Here is a tiny trained network, its code and every weight. The questions are about switching its units off for an input and a class, where a switched-off unit gives its printed mean instead of its output.

import numpy as np


def w(rows, s, z=0):
    codes = np.array(rows[::2]) - 128.0
    scale = np.full(codes.shape[1], s)
    scale[-1] = z or s
    return codes * scale


def f(y):
    return np.maximum(y, 0)


def log_softmax(a):
    a = a - a.max(-1, keepdims=True)
    return a - np.log(np.exp(a).sum(-1, keepdims=True))


def net(x, mask):
    res = np.array(x, float).reshape(1, 7) / 4 @ E
    y = f(res @ A[0][:, :-1].T + A[0][:, -1])
    res = res + np.where(mask, y, B[0][:, -1]) @ B[0][:, :-1]
    return log_softmax(res[-1] @ U[:, :-1].T + U[:, -1])


A, B = {}, {}
E = w([
[156,136,77,76,77,204,219],'x0',
[98,5,139,44,131,116,116],'x1',
[254,117,150,132,121,92,183],'x2',
[164,152,96,173,61,97,56],'x3',
[126,118,37,74,155,208,102],'x4',
[168,66,183,204,55,212,105],'x5',
[63,119,118,127,177,166,241],'x6',
],0.0088)
A[0] = w([
[93,169,59,72,158,81,151,203],'N1',
[180,161,137,82,161,86,215,60],'N2',
[162,137,125,152,162,73,122,29],'N3',
[106,88,203,191,111,121,149,89],'N4',
[165,123,129,81,146,85,135,2],'N5',
[92,92,182,180,136,124,128,194],'N6',
[78,156,34,106,133,128,121,152],'N7',
[194,140,167,94,143,201,115,126],'N8',
[185,129,159,78,188,88,139,156],'N9',
[136,72,204,155,78,103,165,173],'N10',
[225,113,102,97,126,72,59,108],'N11',
[100,140,111,106,118,246,123,169],'N12',
[74,206,147,29,176,131,72,182],'N13',
[145,50,66,197,124,198,123,120],'N14',
[205,179,143,125,83,138,101,79],'N15',
[141,103,88,148,92,199,114,113],'N16',
],0.011,0.0046)
B[0] = w([
[13,7,54,174,165,145,195,254],'N1',
[139,95,166,232,218,236,225,211],'N2',
[160,119,111,132,161,71,141,169],'N3',
[85,178,180,125,68,82,183,208],'N4',
[122,87,118,228,172,108,96,159],'N5',
[51,166,184,97,110,72,135,218],'N6',
[1,178,33,58,151,167,130,230],'N7',
[225,135,149,230,73,167,111,195],'N8',
[187,5,176,187,191,197,165,209],'N9',
[106,113,187,123,38,100,197,240],'N10',
[229,26,144,204,60,33,66,237],'N11',
[111,125,117,47,172,199,12,250],'N12',
[36,57,94,143,136,38,171,249],'N13',
[176,207,147,26,101,207,12,219],'N14',
[197,122,63,153,43,84,156,210],'N15',
[126,147,150,131,136,253,34,212],'N16',
],0.007,0.0089)
U = w([
[186,80,199,160,208,219,234,44],'0',
[87,207,141,182,168,80,125,110],'1',
[63,72,169,82,154,95,147,205],'2',
[103,156,180,103,34,123,187,255],'3',
[48,137,16,133,143,125,170,78],'4',
[159,144,113,81,110,254,3,78],'5',
[211,50,180,142,99,41,54,52],'6',
[209,160,102,142,60,111,184,11],'7',
],0.0088,0.0035)

Each question gives the input, the list of numbers given to net, and the class t.
The units are the neurons (one row each of A and B). Each row of codes is followed by its name. A weight is (code - 128) times the scale printed after its matrix; where a second scale follows, it is the last column's (A, B and U).
mask holds one flag per neuron, in row order. A switched-off neuron (its flag False) gives its mean, the last column of its row in B, instead of its output. The means were averaged over made-up inputs and are rounded, as every weight is.
A unit's drop is (log p(t) with every unit on - log p(t) with that unit switched off) / (log p(t) with every unit on - log p(t) with every unit switched off).
The circuit of an input: a set's keep is (log p(t) with only the set's units on - log p(t) with every unit switched off) / (log p(t) with every unit on - log p(t) with every unit switched off). Starting from the 12 units with the biggest drops (on a tie, the unit counted first), units are removed one at a time, each time the one whose removal leaves the highest keep (on an exact tie, the one counted first), for as long as the keep stays at least 0.8.
units of the circuit, in order: the units of the circuit, biggest drop first
unit that matters most: the unit with the biggest drop
top k neurons: the k neurons with the biggest drops, biggest first
drop when u is switched off: that unit's drop, to one decimal
input [1,7,4,2,-8,2,5], class 3: units of the circuit, in order : N10
input [-4,2,-3,2,-6,-6,6], class 4: units of the circuit, in order : N1, N11
input [-4,6,2,-2,1,-5,4], class 0: top 2 neurons : N9, N2
input [-8,-6,-5,-5,-8,3,-5], class 3: units of the circuit, in order : N4, N10
input [1,-6,2,-2,-5,0,-5], class 7: units of the circuit, in order : N15, N12
input [-5,-4,-5,6,-7,0,1], class 3: units of the circuit, in order : N4, N12, N6
input [-5,-8,4,-8,0,3,-3], class 7: units of the circuit, in order : N1, N15, N12
input [-3,5,6,-7,0,7,-1], class 3: units of the circuit, in order : N10, N4
input [1,-8,-8,5,-4,5,6], class 5: top 2 neurons : N12, N13
input [-8,1,7,-3,-8,2,5], class 3: top 2 neurons : N4, N10
input [6,6,5,-4,-2,-4,-8], class 0: top 2 neurons : N2, N9
input [5,1,-4,5,-2,-6,-8], class 4: top 3 neurons : N7, N1, N13
input [0,-3,-2,4,-2,-6,-5], class 4: top 4 neurons : N1, N7, N13, N8
input [6,-7,4,1,2,-2,1], class 0: unit that matters most : N2
input [-2,-3,0,-6,0,8,1], class 5: top 3 neurons : N14, N13, N12
input [1,8,-3,-6,-1,7,1], class 5: top 3 neurons : N14, N12, N13
input [4,4,3,5,-1,-3,6], class 0: top 2 neurons : N2, N13
input [-1,4,-5,8,7,-3,-6], class 4: top 3 neurons : N7, N13, N1
input [2,7,-5,-4,2,-2,0], class 4: drop when N7 is switched off : 0.2
input [-1,8,-7,-1,0,-5,1], class 4: drop when N1 is switched off : 0.1
input [-6,2,2,-8,-4,7,8], class 3: drop when N15 is switched off : 0.0
